Below is a small trained network, with its code and all its weights. Each question gives an input and a target symbol and asks what happens when units are switched off, that is, made to give their printed mean instead of their output.

import numpy as np


def w(rows, s, z=0):
    codes = np.array(rows[::2]) - 128.0
    scale = np.full(codes.shape[1], s)
    scale[-1] = z or s
    return codes * scale


def f(y):
    return np.maximum(y, 0)


def softmax(a):
    e = np.exp(a - a.max(-1, keepdims=True))
    return e / e.sum(-1, keepdims=True)


def log_softmax(a):
    a = a - a.max(-1, keepdims=True)
    return a - np.log(np.exp(a).sum(-1, keepdims=True))


def net(x, mask):
    ids = ['αβγδεζηθλμξπστω'.index(c) for c in x.split()]
    T = len(ids)
    res = E[ids] + P[:T]
    u = 0
    for l in range(3):
        q, k, v = (res @ M[l].T for M in (Q, K, V))
        z = softmax(np.where(np.tri(T) > 0, q @ k.T / 2**0.5, -1e9)) @ v
        res = res + np.where(mask[u], z, O[l][:, -1]) @ O[l][:, :-1]
        u += 1
        y = f(res @ A[l][:, :-1].T + A[l][:, -1])
        res = res + np.where(mask[u : u + 8], y, B[l][:, -1]) @ B[l][:, :-1]
        u += 8
    return log_softmax(res[-1] @ U[:, :-1].T + U[:, -1])


Q, K, V, O, A, B = {}, {}, {}, {}, {}, {}
E = w([
[97,153,56,89,127,66,136,149,119,117,54,143],'α',
[116,147,172,128,65,124,159,130,172,116,75,105],'β',
[86,110,108,160,109,119,88,152,158,251,112,103],'γ',
[83,177,135,95,109,111,38,84,92,158,130,107],'δ',
[145,130,168,104,32,108,148,122,98,124,178,173],'ε',
[96,128,69,70,162,180,129,91,184,97,135,46],'ζ',
[135,198,112,171,192,152,150,103,144,121,52,53],'η',
[136,169,173,128,173,83,162,146,113,118,36,129],'θ',
[95,121,157,54,67,93,94,139,138,104,178,120],'λ',
[89,134,83,106,123,110,221,118,77,153,106,128],'μ',
[139,112,80,155,63,195,167,115,167,72,122,112],'ξ',
[93,181,123,153,75,146,123,96,38,181,145,97],'π',
[54,131,76,77,82,170,131,87,129,105,65,162],'σ',
[125,82,173,83,121,131,128,51,156,115,109,123],'τ',
[101,178,153,98,114,104,110,46,174,150,141,126],'ω',
],0.025)
P = w([
[107,105,87,92,6,120,155,64,102,142,84,36],'0',
[130,97,96,89,79,109,155,75,108,131,101,81],'1',
[132,111,105,93,97,133,155,86,110,138,112,85],'2',
[129,121,118,102,105,142,150,100,116,134,118,94],'3',
[124,129,122,108,117,144,145,109,128,136,120,101],'4',
[120,136,131,117,124,151,141,118,138,136,117,111],'5',
[118,141,138,123,127,156,135,125,139,138,123,121],'6',
[118,146,140,130,135,160,133,132,149,140,118,131],'7',
[112,151,148,136,142,165,131,139,156,140,118,140],'8',
[110,155,154,143,150,167,126,141,160,143,122,151],'9',
[109,162,155,155,159,167,120,149,172,142,116,159],'10',
[109,169,158,156,173,167,119,152,178,147,124,172],'11',
[104,173,167,154,187,164,118,172,188,141,132,185],'12',
[111,170,162,133,145,170,104,177,193,170,144,185],'13',
],0.012)
Q[0] = w([
[70,9,105,115,170,125,77,118,60,158,106,169],'L0H0',
[61,255,132,25,69,221,163,46,171,128,25,191],'L0H0',
],0.0067)
K[0] = w([
[154,174,128,191,141,121,113,154,162,89,162,170],'L0H0',
[100,51,129,181,180,166,96,219,186,255,158,187],'L0H0',
],0.0081)
V[0] = w([
[211,160,90,174,112,100,95,164,168,193,184,133],'L0H0',
[70,2,159,171,160,101,148,185,167,178,144,51],'L0H0',
],0.0055)
O[0] = w([
[74,133,35,255,119,90,113,124,143,69,138,88,2],'L0H0',
[10,52,176,182,186,137,129,133,193,178,175,75,130],'L0H0',
],0.0089,0.0036)
A[0] = w([
[157,38,156,168,162,164,148,125,185,85,77,125,58],'L0N0',
[91,124,58,154,104,159,179,55,216,65,96,156,251],'L0N1',
[99,136,124,95,119,133,35,164,52,182,139,149,84],'L0N2',
[165,129,179,214,254,68,179,142,62,56,43,106,71],'L0N3',
[119,151,132,184,124,111,232,185,106,183,111,136,156],'L0N4',
[74,161,134,185,110,166,124,128,194,97,170,100,214],'L0N5',
[149,97,129,77,122,51,66,146,14,201,53,128,108],'L0N6',
[137,180,60,171,91,122,86,216,122,209,100,77,71],'L0N7',
],0.0064,0.0016)
B[0] = w([
[120,161,168,81,138,173,182,131,94,25,176,214,165],'L0N0',
[113,122,148,125,86,95,50,137,85,129,195,87,248],'L0N1',
[182,74,95,170,150,43,131,153,130,62,160,54,176],'L0N2',
[88,175,160,113,20,160,117,148,115,188,204,64,151],'L0N3',
[166,133,192,40,103,151,60,167,186,104,254,127,153],'L0N4',
[150,109,96,45,121,57,111,173,98,209,116,202,202],'L0N5',
[165,55,145,134,167,123,183,206,17,103,58,95,203],'L0N6',
[150,167,101,54,212,96,131,14,111,141,215,106,156],'L0N7',
],0.0068,0.011)
Q[1] = w([
[117,143,135,2,105,139,93,136,67,127,144,153],'L1H0',
[144,94,77,114,161,194,168,158,106,134,74,109],'L1H0',
],0.0066)
K[1] = w([
[167,198,117,189,181,183,50,218,144,213,104,252],'L1H0',
[155,119,139,48,31,93,128,70,118,102,113,44],'L1H0',
],0.004)
V[1] = w([
[146,127,93,90,78,148,106,86,123,125,45,170],'L1H0',
[255,116,118,83,119,66,189,129,223,160,140,83],'L1H0',
],0.0069)
O[1] = w([
[108,131,131,96,105,74,172,97,177,114,153,107,254],'L1H0',
[11,157,141,207,67,172,70,112,118,183,68,175,136],'L1H0',
],0.011,0.007)
A[1] = w([
[92,176,57,195,22,5,228,120,97,154,113,147,178],'L1N0',
[145,113,161,144,88,172,227,96,140,143,53,189,68],'L1N1',
[101,67,255,149,140,149,245,71,55,110,175,171,43],'L1N2',
[135,95,164,167,225,169,39,122,54,116,170,150,163],'L1N3',
[140,48,250,174,181,69,101,122,108,157,101,110,177],'L1N4',
[190,106,75,80,101,184,145,20,156,151,139,152,4],'L1N5',
[92,81,112,39,152,114,65,179,122,137,60,158,150],'L1N6',
[90,52,88,177,64,152,104,139,136,126,210,141,147],'L1N7',
],0.0068,0.0025)
B[1] = w([
[71,143,128,98,150,93,111,153,127,90,81,136,245],'L1N0',
[163,196,136,57,116,122,126,156,234,185,101,74,208],'L1N1',
[152,86,1,218,67,134,116,157,159,208,149,131,203],'L1N2',
[139,115,165,137,96,92,187,109,187,164,98,182,180],'L1N3',
[118,132,53,108,134,157,108,171,144,44,132,72,181],'L1N4',
[110,217,62,114,133,74,92,134,96,142,216,145,212],'L1N5',
[211,104,191,114,127,176,168,77,130,134,132,145,254],'L1N6',
[107,181,150,103,133,165,108,148,191,137,100,109,207],'L1N7',
],0.0088)
Q[2] = w([
[174,87,147,2,111,115,80,87,134,196,190,115],'L2H0',
[170,167,109,129,156,137,127,135,145,203,59,51],'L2H0',
],0.0081)
K[2] = w([
[181,145,180,208,235,88,186,184,207,102,214,220],'L2H0',
[147,164,114,126,75,253,149,97,100,115,71,192],'L2H0',
],0.0056)
V[2] = w([
[181,38,131,147,77,72,99,3,159,121,100,177],'L2H0',
[171,130,77,87,218,79,129,40,109,187,112,74],'L2H0',
],0.0053)
O[2] = w([
[127,133,254,70,77,86,150,148,110,139,166,150,1],'L2H0',
[138,99,114,139,182,128,70,57,117,179,156,175,212],'L2H0',
],0.018,0.0028)
A[2] = w([
[225,176,147,176,174,71,218,227,1,145,27,108,193],'L2N0',
[164,139,98,143,102,150,115,125,159,160,191,64,54],'L2N1',
[78,120,203,64,102,78,95,131,128,165,200,87,70],'L2N2',
[157,76,82,85,80,145,119,118,118,108,202,23,138],'L2N3',
[78,17,142,196,185,217,88,145,138,109,85,164,218],'L2N4',
[221,147,94,107,77,118,143,143,36,70,84,106,30],'L2N5',
[121,102,85,125,49,39,149,234,90,90,112,201,121],'L2N6',
[152,99,195,135,163,178,17,152,45,56,77,85,3],'L2N7',
],0.007,0.0034)
B[2] = w([
[99,53,59,96,72,158,93,81,174,109,123,201,174],'L2N0',
[185,133,164,127,100,120,114,120,132,31,87,218,196],'L2N1',
[109,125,197,211,134,193,120,139,114,89,110,142,243],'L2N2',
[113,113,106,167,200,171,177,100,160,169,181,134,249],'L2N3',
[190,248,132,144,83,59,95,150,111,156,122,131,160],'L2N4',
[190,182,195,88,127,89,74,255,107,133,206,77,198],'L2N5',
[132,186,96,210,217,137,169,116,85,97,134,167,188],'L2N6',
[124,77,172,149,202,40,143,31,225,119,117,57,141],'L2N7',
],0.0092,0.012)
U = w([
[117,94,139,111,145,95,126,139,128,97,86,188,153],'α',
[88,124,169,103,88,72,200,145,184,150,98,80,158],'β',
[103,118,156,131,151,117,136,177,155,189,133,117,2],'γ',
[148,114,158,119,108,91,73,112,144,86,169,81,167],'δ',
[194,186,145,178,114,52,139,153,90,149,103,148,82],'ε',
[91,81,115,132,216,221,141,91,131,101,168,132,17],'ζ',
[204,157,138,178,131,161,145,66,108,92,41,89,125],'η',
[171,111,132,111,94,163,81,170,125,140,120,93,80],'θ',
[125,97,195,169,133,165,143,172,91,108,132,99,167],'λ',
[59,86,99,99,145,121,254,146,165,190,135,121,190],'μ',
[77,144,108,101,57,98,158,102,167,82,211,83,153],'ξ',
[110,95,114,148,93,139,68,153,62,138,225,135,226],'π',
[215,184,174,66,118,106,138,166,118,210,189,93,147],'σ',
[170,92,171,155,56,143,137,87,138,129,146,125,207],'τ',
[45,166,164,139,69,64,28,136,145,143,151,134,14],'ω',
],0.0066,0.0046)

Each question gives the input, a string of symbols that net reads in full, and the target symbol t.
The units are the heads (2 rows each of Q, K, V and O) and the neurons (one row each of A and B). Each row of codes is followed by its name. A weight is (code - 128) times the scale printed after its matrix; where a second scale follows, it is the last column's (O, A, B and U).
mask holds one flag per unit, layer by layer, with each layer's heads first. A switched-off unit (its flag False) gives its mean, the last column of its rows in O or B, instead of its output. The means were averaged over made-up inputs and are rounded, as every weight is.
A unit's drop is (log p(t) with every unit on - log p(t) with that unit switched off) / (log p(t) with every unit on - log p(t) with every unit switched off).
The circuit of an input: a set's keep is (log p(t) with only the set's units on - log p(t) with every unit switched off) / (log p(t) with every unit on - log p(t) with every unit switched off). Starting from the 12 units with the biggest drops (on a tie, the unit counted first), units are removed one at a time, each time the one whose removal leaves the highest keep (on an exact tie, the one counted first), for as long as the keep stays at least 0.8.
circuit, biggest first: the units of the circuit, biggest drop first
unit that matters most: the unit with the biggest drop
k most important neurons: the k neurons with the biggest drops, biggest first
k most important neurons of layer l: the k neurons of layer l with the biggest drops, biggest first
input τ σ ω ε ζ σ θ ξ, target ξ: 3 most important neurons	[L0N6 L1N6 L2N2]
input σ η λ τ π γ μ μ ζ ω σ τ π, target λ: 2 most important neurons	[L0N0 L2N2]
input θ δ σ ξ ξ ξ δ β τ, target τ: 3 most important neurons of layer 1	[L1N0 L1N2 L1N7]
input ξ ξ τ σ π σ ξ ξ σ ξ σ ξ, target σ: unit that matters most	L0H0
input η μ σ ξ σ σ ε σ σ ξ δ σ α, target α: circuit, biggest first	[L2N0 L0H0 L0N6]
input π ξ σ τ γ ζ, target ω: 2 most important neurons of layer 0	[L0N1 L0N5]
input α ω γ μ λ ε ε σ α θ σ τ σ ε, target ζ: circuit, biggest first	[L0H0 L1N4 L1H0 L2N3]
input ξ ζ ξ τ δ ξ δ ξ δ λ, target λ: circuit, biggest first	[L2H0 L2N2 L1N5 L2N6]
input π θ σ σ μ σ ω γ λ ξ σ β θ σ, target η: circuit, biggest first	[L2H0 L2N4 L1N6 L1N4]
input ξ σ ξ ξ η ξ ξ γ σ τ λ τ σ η, target ζ: 3 most important neurons of layer 0	[L0N4 L0N3 L0N7]
input τ σ δ σ σ π, target π: circuit, biggest first	[L0H0 L2N0 L0N6 L1N1]
input γ α δ δ ξ π μ σ τ η σ ξ ξ ζ, target μ: 2 most important neurons	[L1N3 L0N3]
input σ σ τ, target τ: 3 most important neurons	[L2N2 L1N2 L2N1]
input σ μ β, target β: unit that matters most	L1H0
input α σ ω γ γ θ δ δ ζ ξ γ, target μ: 3 most important neurons	[L0N0 L1N3 L0N7]
input σ σ α, target α: circuit, biggest first	[L0H0 L2N0 L0N6]
input ξ τ τ σ η ζ ξ γ δ τ λ τ η, target λ: 2 most important neurons	[L0N3 L1N6]
input δ π ξ λ ε σ γ σ ξ θ η β η σ, target ε: 2 most important neurons	[L2N4 L1N4]
input σ π η γ ω ξ ζ, target μ: circuit, biggest first	[L0H0 L0N5]
input β γ θ σ τ σ σ π σ σ ξ, target ζ: circuit, biggest first	[L1H0 L0H0 L2N3]
input β σ ξ ξ π σ σ τ ε γ π, target ω: circuit, biggest first	[L0H0 L1N7]
input ξ ε ε π, target π: unit that matters most	L2N0
input ζ α θ σ σ β ξ σ τ σ ω, target ω: circuit, biggest first	[L0N6 L1N6 L2N3]
input θ θ θ σ σ π β η τ σ ξ σ, target ξ: 3 most important neurons	[L0N6 L0N3 L0N5]
input σ γ τ σ, target λ: 4 most important neurons	[L0N7 L2N2 L0N0 L1N3]
input τ σ ξ γ τ ζ, target λ: 3 most important neurons of layer 0	[L0N5 L0N0 L0N1]
input σ ξ σ τ σ, target τ: most important neuron	[L2N2]
input ξ μ σ η α ξ δ σ η τ σ τ θ, target θ: 3 most important neurons	[L2N0 L0N1 L0N4]
input τ σ γ, target ζ: 2 most important neurons	[L1N1 L0N6]
input τ σ ξ ξ, target ξ: 2 most important neurons of layer 1	[L1N5 L1N6]
